Here is a tiny trained network, its code and every weight. The questions are about switching its units off for an input and a target symbol, where a switched-off unit gives its printed mean instead of its output.

import numpy as np


def w(rows, s, z=0):
    codes = np.array(rows[::2]) - 128.0
    scale = np.full(codes.shape[1], s)
    scale[-1] = z or s
    return codes * scale


def f(y):
    return y / 2 * (1 + np.tanh(0.7978845608 * (y + 0.044715 * y**3)))


def softmax(a):
    e = np.exp(a - a.max(-1, keepdims=True))
    return e / e.sum(-1, keepdims=True)


def log_softmax(a):
    a = a - a.max(-1, keepdims=True)
    return a - np.log(np.exp(a).sum(-1, keepdims=True))


def net(x, mask):
    ids = ['ΣΦΩγζημ'.index(c) for c in x.split()]
    T = len(ids)
    res = E[ids] + P[:T]
    u = 0
    for l in range(3):
        r = res
        for j in range(2):
            rows = slice(3 * j, 3 * j + 3)
            q, k, v = (r @ M[l][rows].T for M in (Q, K, V))
            z = softmax(np.where(np.tri(T) > 0, q @ k.T / 3**0.5, -1e9)) @ v
            o = O[l][rows]
            res = res + np.where(mask[u + j], z, o[:, -1]) @ o[:, :-1]
        u += 2
        y = f(res @ A[l][:, :-1].T + A[l][:, -1])
        res = res + np.where(mask[u : u + 4], y, B[l][:, -1]) @ B[l][:, :-1]
        u += 4
    return log_softmax(res[-1] @ U[:, :-1].T + U[:, -1])


Q, K, V, O, A, B = {}, {}, {}, {}, {}, {}
E = w([
[116,146,96,84,142,144,115,180],'Σ',
[139,131,96,100,106,90,158,140],'Φ',
[69,152,166,130,173,177,157,122],'Ω',
[103,138,114,5,84,104,122,168],'γ',
[57,95,132,105,130,118,156,83],'ζ',
[116,120,99,153,77,156,157,162],'η',
[121,76,146,101,192,132,155,113],'μ',
],0.027)
P = w([
[181,190,184,255,153,37,31,165],'0',
[103,230,93,162,158,80,91,116],'1',
[102,189,96,165,136,47,123,136],'2',
[132,166,83,138,137,101,105,143],'3',
[132,155,87,128,124,103,140,155],'4',
[156,137,81,104,130,134,140,152],'5',
[164,117,81,90,128,145,159,139],'6',
[170,101,80,78,125,158,174,143],'7',
[181,88,85,59,122,176,182,142],'8',
[189,73,71,39,120,200,183,135],'9',
[194,61,74,29,108,196,213,139],'10',
[182,74,100,26,92,192,253,139],'11',
[185,32,77,6,91,236,229,120],'12',
],0.0086)
Q[0] = w([
[116,141,186,183,130,130,64,79],'0.h1',
[141,119,128,108,117,187,153,108],'0.h1',
[145,124,91,116,136,94,128,181],'0.h1',
[166,148,71,174,117,46,153,102],'0.h2',
[194,115,94,96,107,55,131,154],'0.h2',
[138,132,252,170,111,139,21,37],'0.h2',
],0.013)
K[0] = w([
[114,151,147,151,126,89,83,118],'0.h1',
[110,197,86,121,113,153,177,88],'0.h1',
[124,93,169,104,104,148,143,115],'0.h1',
[130,122,139,145,138,164,166,138],'0.h2',
[130,88,118,132,113,198,168,196],'0.h2',
[79,208,141,169,148,89,11,164],'0.h2',
],0.012)
V[0] = w([
[143,90,50,112,179,148,210,163],'0.h1',
[190,31,139,161,169,119,136,176],'0.h1',
[155,209,106,163,146,99,164,163],'0.h1',
[136,134,148,59,222,1,115,87],'0.h2',
[105,128,121,105,154,173,113,182],'0.h2',
[164,150,131,79,30,83,197,32],'0.h2',
],0.007)
O[0] = w([
[133,63,41,51,2,209,177,127,236],'0.h1',
[153,134,191,140,89,125,85,156,88],'0.h1',
[141,104,153,185,122,156,134,87,154],'0.h1',
[209,11,115,171,124,77,158,69,152],'0.h2',
[131,88,102,122,137,144,90,165,123],'0.h2',
[206,159,58,88,120,73,204,105,255],'0.h2',
],0.0085,0.0065)
A[0] = w([
[151,158,93,42,163,59,87,157,180],'0.n1',
[105,152,149,81,133,136,215,110,230],'0.n2',
[148,155,142,142,92,108,123,168,188],'0.n3',
[141,91,217,102,175,116,2,137,3],'0.n4',
],0.0088,0.0021)
B[0] = w([
[126,142,98,204,116,18,92,128,208],'0.n1',
[147,26,100,137,240,254,37,164,247],'0.n2',
[98,195,99,141,70,250,43,64,139],'0.n3',
[101,126,80,177,222,75,187,196,130],'0.n4',
],0.0076,0.014)
Q[1] = w([
[110,84,152,124,163,109,107,76],'1.h1',
[169,173,130,117,85,126,132,138],'1.h1',
[150,121,102,167,77,126,112,159],'1.h1',
[147,156,152,70,80,139,145,138],'1.h2',
[156,132,92,103,70,125,109,221],'1.h2',
[193,172,102,131,4,165,167,206],'1.h2',
],0.012)
K[1] = w([
[104,107,155,230,133,86,114,102],'1.h1',
[128,99,129,75,170,139,154,182],'1.h1',
[180,53,157,41,161,154,150,152],'1.h1',
[226,150,64,101,157,185,76,229],'1.h2',
[88,2,50,44,130,206,158,171],'1.h2',
[182,70,86,42,194,223,145,197],'1.h2',
],0.0069)
V[1] = w([
[163,67,114,146,153,98,107,135],'1.h1',
[148,108,219,254,42,147,70,201],'1.h1',
[221,191,85,105,235,123,98,101],'1.h1',
[189,140,206,131,141,71,92,172],'1.h2',
[52,79,214,113,115,146,152,102],'1.h2',
[157,159,149,140,197,200,175,163],'1.h2',
],0.0062)
O[1] = w([
[133,155,167,137,90,168,123,149,217],'1.h1',
[126,162,87,98,188,156,219,164,2],'1.h1',
[119,117,125,124,141,168,208,150,189],'1.h1',
[57,121,254,114,157,81,125,219,16],'1.h2',
[76,41,151,202,154,21,92,127,22],'1.h2',
[91,84,57,161,45,86,226,149,96],'1.h2',
],0.0076,0.0066)
A[1] = w([
[183,126,106,63,212,53,102,188,7],'1.n1',
[206,67,227,178,95,104,138,172,118],'1.n2',
[193,194,29,173,191,146,114,108,239],'1.n3',
[171,68,148,69,254,87,104,78,190],'1.n4',
],0.0056,0.0022)
B[1] = w([
[74,142,11,81,115,111,130,88,146],'1.n1',
[99,85,127,101,152,108,135,37,130],'1.n2',
[109,155,101,125,123,77,134,51,254],'1.n3',
[64,78,172,115,106,157,151,101,190],'1.n4',
],0.011,0.013)
Q[2] = w([
[127,2,198,71,145,135,194,85],'2.h1',
[191,147,12,167,110,93,71,80],'2.h1',
[4,86,180,149,204,76,30,180],'2.h1',
[190,48,182,97,21,202,103,132],'2.h2',
[51,120,165,152,204,219,142,102],'2.h2',
[100,96,169,238,128,239,36,110],'2.h2',
],0.0069)
K[2] = w([
[173,84,201,97,251,56,145,125],'2.h1',
[100,40,108,100,98,189,151,157],'2.h1',
[86,178,192,204,166,91,179,109],'2.h1',
[189,46,71,87,200,166,106,182],'2.h2',
[89,183,156,181,237,93,140,187],'2.h2',
[136,115,147,145,254,137,173,101],'2.h2',
],0.0066)
V[2] = w([
[233,146,147,180,255,87,171,150],'2.h1',
[239,179,126,165,82,114,159,147],'2.h1',
[129,185,170,216,62,182,233,73],'2.h1',
[96,167,98,187,38,157,104,180],'2.h2',
[51,137,99,143,187,121,128,224],'2.h2',
[46,125,117,91,150,152,74,196],'2.h2',
],0.0064)
O[2] = w([
[103,94,28,77,161,208,171,173,4],'2.h1',
[76,177,63,71,106,255,130,114,80],'2.h1',
[81,52,157,183,108,223,26,153,128],'2.h1',
[18,137,123,178,46,133,148,87,104],'2.h2',
[205,157,32,198,18,151,89,92,36],'2.h2',
[208,78,203,187,100,111,225,52,87],'2.h2',
],0.0078,0.012)
A[2] = w([
[128,83,254,143,99,134,42,138,164],'2.n1',
[110,196,124,98,159,170,44,110,165],'2.n2',
[37,29,173,159,131,139,134,125,198],'2.n3',
[224,167,207,70,189,114,172,71,3],'2.n4',
],0.0066,0.0038)
B[2] = w([
[88,109,129,82,93,130,216,211,171],'2.n1',
[239,69,73,61,67,224,96,128,239],'2.n2',
[254,238,144,131,65,147,139,98,220],'2.n3',
[73,91,105,203,74,153,142,108,255],'2.n4',
],0.0081,0.0098)
U = w([
[156,90,33,147,98,101,137,130,4],'Σ',
[199,142,72,85,149,119,116,111,225],'Φ',
[3,37,54,113,102,107,173,119,181],'Ω',
[149,155,65,96,112,80,177,45,8],'γ',
[158,34,72,153,177,85,49,68,143],'ζ',
[164,94,116,157,64,122,39,57,100],'η',
[189,113,132,104,51,85,116,167,218],'μ',
],0.0052,0.004)

Each question gives the input, a string of symbols that net reads in full, and the target symbol t.
The units are the heads (3 rows each of Q, K, V and O) and the neurons (one row each of A and B). Each row of codes is followed by its name. A weight is (code - 128) times the scale printed after its matrix; where a second scale follows, it is the last column's (O, A, B and U).
mask holds one flag per unit, layer by layer, with each layer's heads first. A switched-off unit (its flag False) gives its mean, the last column of its rows in O or B, instead of its output. The means were averaged over made-up inputs and are rounded, as every weight is.
A unit's drop is (log p(t) with every unit on - log p(t) with that unit switched off) / (log p(t) with every unit on - log p(t) with every unit switched off).
The circuit of an input: a set's keep is (log p(t) with only the set's units on - log p(t) with every unit switched off) / (log p(t) with every unit on - log p(t) with every unit switched off). Starting from the 12 units with the biggest drops (on a tie, the unit counted first), units are removed one at a time, each time the one whose removal leaves the highest keep (on an exact tie, the one counted first), for as long as the keep stays at least 0.8.
units of the circuit, in order: the units of the circuit, biggest drop first
most important unit: the unit with the biggest drop
top k neurons: the k neurons with the biggest drops, biggest first
heads that matter: for each layer, one digit per head in row order, 1 if its drop is at least 0.15 and else 0, layers parted by /
input η μ γ, target μ: heads that matter -> 01 / 01 / 10
input Φ Φ ζ η Φ Φ Φ η Σ, target η: units of the circuit, in order -> 2.h1; 1.h2; 0.h2; 0.n1
input Φ Φ Φ Φ ζ Σ Ω Φ, target Ω: units of the circuit, in order -> 0.n1; 1.h2; 2.h2; 0.n2
input Φ ζ Σ Σ η γ, target η: units of the circuit, in order -> 2.h1; 0.n1; 0.h2; 2.h2
input ζ Φ Φ Φ γ, target γ: heads that matter -> 00 / 00 / 10
input Ω Φ ζ γ, target ζ: units of the circuit, in order -> 0.n1; 1.h2; 2.h1; 0.h2
input γ Φ Φ, target γ: units of the circuit, in order -> 2.h1
input Φ Φ ζ Φ Φ Φ Σ Φ ζ ζ Φ ζ ζ, target Φ: heads that matter -> 00 / 01 / 10
input Φ η ζ μ γ η, target μ: heads that matter -> 01 / 00 / 10
input Φ η η γ Φ ζ Φ η Φ Φ Φ, target Φ: top 2 neurons -> 0.n2; 1.n4
input μ Φ η η, target η: heads that matter -> 01 / 11 / 11
input γ Σ Φ ζ Φ Φ η Φ γ ζ γ, target ζ: top 2 neurons -> 0.n1; 1.n3
input Φ ζ Φ Σ Φ η Φ Φ ζ Φ Φ Ω, target Φ: top 4 neurons -> 0.n2; 2.n3; 1.n4; 0.n3
input γ Φ η ζ ζ Φ η γ Φ μ, target Ω: top 3 neurons -> 2.n4; 0.n1; 1.n4
input γ μ ζ, target Ω: most important unit -> 2.n4
input ζ η ζ Φ γ Φ Ω Σ ζ, target μ: heads that matter -> 00 / 01 / 00
input η Φ Φ η ζ ζ ζ ζ μ, target γ: heads that matter -> 01 / 10 / 01
input Φ Φ ζ Φ Φ Φ η Φ Φ γ, target γ: top 4 neurons -> 0.n2; 1.n1; 0.n1; 1.n3
input Φ Φ Φ η Φ Σ Φ Φ Ω Φ η Φ Φ, target η: heads that matter -> 01 / 01 / 10
input Ω Φ Φ Φ Φ μ, target Σ: heads that matter -> 11 / 11 / 11
input μ γ Φ Φ Σ ζ Φ Φ Φ γ Σ, target γ: heads that matter -> 00 / 00 / 10
input η Φ ζ μ Φ, target μ: top 2 neurons -> 1.n4; 0.n2
input ζ Φ Φ ζ ζ μ Σ, target μ: most important unit -> 0.h2
input Ω Φ γ Φ ζ, target Σ: top 3 neurons -> 0.n2; 0.n4; 1.n3
input η Φ Σ η Φ Φ ζ, target γ: top 2 neurons -> 2.n3; 0.n3
